Here is a tiny trained network, its code and every weight. The questions are about switching its units off for an input and a target symbol, where a switched-off unit gives its printed mean instead of its output.

import numpy as np


def w(rows, s, z=0):
    codes = np.array(rows[::2]) - 128.0
    scale = np.full(codes.shape[1], s)
    scale[-1] = z or s
    return codes * scale


def f(y):
    return y / 2 * (1 + np.tanh(0.7978845608 * (y + 0.044715 * y**3)))


def softmax(a):
    e = np.exp(a - a.max(-1, keepdims=True))
    return e / e.sum(-1, keepdims=True)


def log_softmax(a):
    a = a - a.max(-1, keepdims=True)
    return a - np.log(np.exp(a).sum(-1, keepdims=True))


def net(x, mask):
    ids = ['αβγζθλξπσφψω'.index(c) for c in x.split()]
    T = len(ids)
    res = E[ids] + P[:T]
    q, k, v = (res @ M[0].T for M in (Q, K, V))
    z = softmax(np.where(np.tri(T) > 0, q @ k.T / 3**0.5, -1e9)) @ v
    res = res + np.where(mask[0], z, O[0][:, -1]) @ O[0][:, :-1]
    y = f(res @ A[0][:, :-1].T + A[0][:, -1])
    res = res + np.where(mask[1:25], y, B[0][:, -1]) @ B[0][:, :-1]
    return log_softmax(res[-1] @ U[:, :-1].T + U[:, -1])


Q, K, V, O, A, B = {}, {}, {}, {}, {}, {}
E = w([
[114,7,97,148],'α',
[98,239,119,30],'β',
[99,56,109,72],'γ',
[187,81,82,72],'ζ',
[147,66,68,52],'θ',
[168,116,79,123],'λ',
[144,112,3,123],'ξ',
[224,108,165,93],'π',
[36,150,122,176],'σ',
[121,155,164,173],'φ',
[226,143,139,133],'ψ',
[97,97,217,55],'ω',
],0.013)
P = w([
[127,51,141,172],'0',
[131,67,136,159],'1',
[129,89,134,150],'2',
[123,107,133,129],'3',
[122,127,128,119],'4',
[120,144,126,99],'5',
[116,165,123,88],'6',
[114,182,124,74],'7',
[110,202,124,64],'8',
[110,220,122,42],'9',
[104,234,121,34],'10',
[101,254,118,20],'11',
],0.0066)
Q[0] = w([
[173,120,149,115],'h1',
[194,56,87,3],'h1',
[141,166,129,206],'h1',
],0.03)
K[0] = w([
[110,162,117,143],'h1',
[111,255,145,71],'h1',
[110,70,155,175],'h1',
],0.028)
V[0] = w([
[162,170,52,216],'h1',
[233,169,214,144],'h1',
[75,149,254,201],'h1',
],0.014)
O[0] = w([
[121,206,42,113,61],'h1',
[211,178,106,32,62],'h1',
[95,219,167,11,2],'h1',
],0.011,0.0065)
A[0] = w([
[156,162,175,205,126],'n1',
[118,132,79,157,12],'n2',
[211,96,248,84,91],'n3',
[180,104,43,138,148],'n4',
[112,158,126,151,153],'n5',
[67,111,93,63,195],'n6',
[189,97,69,80,162],'n7',
[197,76,150,47,124],'n8',
[164,147,26,175,108],'n9',
[150,110,98,125,74],'n10',
[164,151,56,101,1],'n11',
[118,92,62,47,111],'n12',
[195,129,119,63,35],'n13',
[118,209,133,159,111],'n14',
[190,171,211,133,73],'n15',
[89,118,164,66,31],'n16',
[170,73,179,97,109],'n17',
[183,87,166,95,153],'n18',
[191,195,193,195,107],'n19',
[112,93,134,99,74],'n20',
[70,115,125,110,106],'n21',
[191,132,100,145,110],'n22',
[149,194,150,203,85],'n23',
[155,173,135,162,140],'n24',
],0.017,0.0097)
B[0] = w([
[119,194,134,79,182],'n1',
[169,30,168,86,163],'n2',
[10,86,56,232,202],'n3',
[207,130,93,209,249],'n4',
[151,175,159,132,139],'n5',
[122,200,200,149,180],'n6',
[100,148,35,158,205],'n7',
[88,68,147,24,210],'n8',
[33,159,170,96,238],'n9',
[144,78,130,108,147],'n10',
[176,98,199,1,145],'n11',
[124,108,65,78,172],'n12',
[162,178,162,239,165],'n13',
[103,60,48,83,129],'n14',
[195,216,165,39,148],'n15',
[198,142,64,156,151],'n16',
[178,157,148,70,199],'n17',
[182,146,189,137,198],'n18',
[99,79,62,51,142],'n19',
[151,118,144,65,143],'n20',
[87,86,139,106,148],'n21',
[140,69,155,94,167],'n22',
[152,156,46,144,146],'n23',
[183,135,107,69,130],'n24',
],0.027,0.014)
U = w([
[241,126,181,124,114],'α',
[89,207,237,194,189],'β',
[163,100,254,31,135],'γ',
[137,53,69,129,65],'ζ',
[200,119,102,52,92],'θ',
[228,138,138,154,141],'λ',
[137,158,93,217,95],'ξ',
[43,93,133,80,41],'π',
[91,161,161,151,38],'σ',
[127,214,98,101,254],'φ',
[126,100,124,97,62],'ψ',
[109,59,178,204,196],'ω',
],0.0045)

Each question gives the input, a string of symbols that net reads in full, and the target symbol t.
The units are the heads (3 rows each of Q, K, V and O) and the neurons (one row each of A and B). Each row of codes is followed by its name. A weight is (code - 128) times the scale printed after its matrix; where a second scale follows, it is the last column's (O, A, B and U).
mask holds one flag per unit, heads first, then neurons. A switched-off unit (its flag False) gives its mean, the last column of its rows in O or B, instead of its output. The means were averaged over made-up inputs and are rounded, as every weight is.
A unit's drop is (log p(t) with every unit on - log p(t) with that unit switched off) / (log p(t) with every unit on - log p(t) with every unit switched off).
The circuit of an input: a set's keep is (log p(t) with only the set's units on - log p(t) with every unit switched off) / (log p(t) with every unit on - log p(t) with every unit switched off). Starting from the 12 units with the biggest drops (on a tie, the unit counted first), units are removed one at a time, each time the one whose removal leaves the highest keep (on an exact tie, the one counted first), for as long as the keep stays at least 0.8.
circuit, biggest first: the units of the circuit, biggest drop first
most important unit: the unit with the biggest drop
k most important neurons: the k neurons with the biggest drops, biggest first
input σ α β γ γ φ θ, target θ: 4 most important neurons => n9, n3, n13, n8
input ξ γ ω γ π α, target ζ: 2 most important neurons => n8, n3
input σ λ φ γ γ ξ γ ψ γ ω γ γ, target π: circuit, biggest first => n3, n8, h1
input ζ γ φ γ γ ζ γ γ α ψ γ, target θ: most important unit => n7
input α α ξ γ σ γ ξ, target β: circuit, biggest first => h1, n9, n8
input λ ξ θ γ γ β ξ π φ, target φ: circuit, biggest first => n1, n23, h1
input π γ γ ξ ξ ζ λ ζ ξ λ, target ω: circuit, biggest first => n9, n4, n22, h1
input π ξ ξ ξ π γ λ ξ γ, target ω: circuit, biggest first => h1, n4, n2, n9
input γ β α ξ π, target π: circuit, biggest first => n3, h1, n4
input γ ξ ξ σ ψ ω α ξ, target π: circuit, biggest first => h1, n3, n4
input ξ γ ξ φ γ ω λ γ, target π: circuit, biggest first => n3, h1, n8
input ω ξ ζ, target π: circuit, biggest first => n3, n8, h1
input γ β β ζ σ φ π θ γ α, target α: 3 most important neurons => n9, n3, n8
input α γ ψ ω ξ γ α ξ θ φ γ α, target φ: circuit, biggest first => h1, n12, n6
input λ ω φ γ ξ π ζ ξ, target ζ: circuit, biggest first => h1, n2
input ξ ξ ξ γ θ ζ ψ γ ζ, target θ: circuit, biggest first => n7, n11, h1
input λ γ φ γ π φ ξ, target φ: most important neuron => n7
input γ ω γ ω γ γ ξ φ γ λ α λ, target ξ: circuit, biggest first => n4, h1
input γ φ ω α α λ ξ γ ξ φ γ, target φ: 4 most important neurons => n12, n6, n16, n13
input γ ξ ξ γ ξ ξ α, target ω: most important neuron => n4
input φ β γ α α ψ π, target π: 3 most important neurons => n3, n4, n8
input ξ α φ ξ σ γ θ ζ γ γ π γ, target ζ: 3 most important neurons => n8, n3, n7
input π γ π, target ζ: 4 most important neurons => n3, n8, n7, n9
input γ γ ξ γ γ ξ π θ, target ζ: 2 most important neurons => n8, n7
input γ φ ξ λ ζ φ γ π, target φ: 4 most important neurons => n3, n15, n13, n7
input γ γ γ ξ ξ σ γ ξ ζ, target ω: 2 most important neurons => n9, n22
